Look-ups in named tables: a row name and a column name give one cell, copied from the table.

Zud =
|  | Lenuf | Sinibi | Disolib | Zeligu |
|---|---|---|---|---|
| Kego | -6.617 | 0.455 | 2.129 | -4.777 |
| Fusuva | 0.632 | 2.518 | -4.852 | 4.439 |
| Fud | -1.492 | 1.129 | -4.782 | 2.452 |
| Kezude | -4.126 | 1.861 | -1.118 | 1.709 |
| Felit | 3.874 | -1.075 | -5.564 | 5.373 |

Felit, Zeligu: 5.373
Felit, Lenuf: 3.874
Kezude, Sinibi: 1.861
Fud, Sinibi: 1.129
Kezude, Disolib: -1.118
Fusuva, Disolib: -4.852
Kezude, Zeligu: 1.709
Kego, Sinibi: 0.455
Fusuva, Zeligu: 4.439
Kego, Zeligu: -4.777
Fusuva, Sinibi: 2.518
Fud, Disolib: -4.782
Fud, Lenuf: -1.492
Felit, Sinibi: -1.075
Kezude, Lenuf: -4.126
Kego, Disolib: 2.129
Felit, Disolib: -5.564
Fud, Zeligu: 2.452

Somazoz
|  | Tumopu | Suf | Lis | Dafomar | Sozoni | Rav |
|---|---|---|---|---|---|---|
| Bovenam | -33.39 | 78.58 | -20.38 | 91.70 | -7.47 | -21.94 |
| Tet | 69.56 | -4.19 | 30.14 | -86.31 | -64.04 | 21.81 |
| Fem | 75.42 | 3.69 | 22.18 | -53.09 | -79.05 | -38.32 |
| Zenet | 44.93 | 28.81 | 14.42 | -2.15 | -45.76 | -26.05 |

What is the Rav of Zenet in Somazoz?
-26.05
What is the Lis of Zenet in Somazoz?
14.42
What is the Rav of Tet in Somazoz?
21.81
What is the Tumopu of Bovenam in Somazoz?
-33.39
What is the Tumopu of Zenet in Somazoz?
44.93
What is the Lis of Tet in Somazoz?
30.14
What is the Dafomar of Fem in Somazoz?
-53.09
What is the Rav of Bovenam in Somazoz?
-21.94
What is the Sozoni of Tet in Somazoz?
-64.04
What is the Suf of Tet in Somazoz?
-4.19
What is the Sozoni of Fem in Somazoz?
-79.05
What is the Suf of Bovenam in Somazoz?
78.58

Table Maramob
,Vetev,Tasokig,Fulegaf,Febe,Momi,Duv,Der,Notagup
Lavap,278,677,634,301,290,522,361,228
Gen,717,605,476,256,145,572,391,446
Lilimu,832,804,452,564,429,655,634,462
Koz,562,759,655,690,549,601,671,298
Zalopu,655,611,681,629,521,841,359,411
Diti,742,543,445,491,81,780,247,164
Zug,601,567,520,201,409,639,339,413
Deku,441,658,537,488,55,504,523,438
Dup,584,487,561,309,184,525,207,620
Pak,318,840,362,106,362,577,565,485
Buri,596,835,523,556,210,645,322,498
Gisufo,449,542,616,620,332,571,534,237

Zug, Vetev -> 601
Gen, Momi -> 145
Gisufo, Notagup -> 237
Dup, Febe -> 309
Deku, Duv -> 504
Pak, Vetev -> 318
Gisufo, Duv -> 571
Deku, Fulegaf -> 537
Lilimu, Duv -> 655
Gisufo, Vetev -> 449
Deku, Febe -> 488
Lavap, Der -> 361
Buri, Vetev -> 596
Dup, Notagup -> 620
Koz, Tasokig -> 759
Zug, Fulegaf -> 520
Gen, Der -> 391
Dup, Fulegaf -> 561
Which row has the largest Duv? Zalopu

Zit
|  | Lov | Kozib | Nul | Bor | Tonim | Tobik | Dilunu | Leg | Ges | Neb |
|---|---|---|---|---|---|---|---|---|---|---|
| Nud | 91 | 85 | 137 | 118 | 47 | 118 | 117 | 33 | 103 | 119 |
| Rov | 66 | 155 | 70 | 131 | 58 | 66 | 106 | 111 | 79 | 131 |
| Deg | 85 | 139 | 122 | 155 | 31 | 150 | 140 | 106 | 114 | 143 |
| Rad | 84 | 122 | 123 | 122 | 122 | 147 | 143 | 29 | 89 | 135 |
| Dur | 77 | 162 | 70 | 152 | 75 | 86 | 120 | 106 | 55 | 91 |
| Zop | 76 | 114 | 131 | 109 | 104 | 73 | 140 | 76 | 110 | 192 |
| Fip | 87 | 146 | 103 | 168 | 91 | 153 | 137 | 48 | 94 | 110 |
| Nimida | 92 | 160 | 114 | 116 | 119 | 67 | 186 | 133 | 49 | 141 |
| Kirigu | 47 | 176 | 93 | 106 | 79 | 108 | 131 | 78 | 66 | 169 |
| Tapesen | 84 | 134 | 87 | 142 | 61 | 109 | 111 | 58 | 55 | 68 |
| Sobom | 122 | 97 | 126 | 150 | 58 | 68 | 149 | 137 | 80 | 83 |
| Fafela | 109 | 102 | 123 | 151 | 95 | 67 | 141 | 74 | 46 | 64 |
| Vitipo | 87 | 119 | 148 | 91 | 94 | 150 | 168 | 106 | 95 | 173 |

Neb of Deg = 143
Dilunu of Nimida = 186
Tonim of Sobom = 58
Tobik of Nimida = 67
Bor of Vitipo = 91
Lov of Tapesen = 84

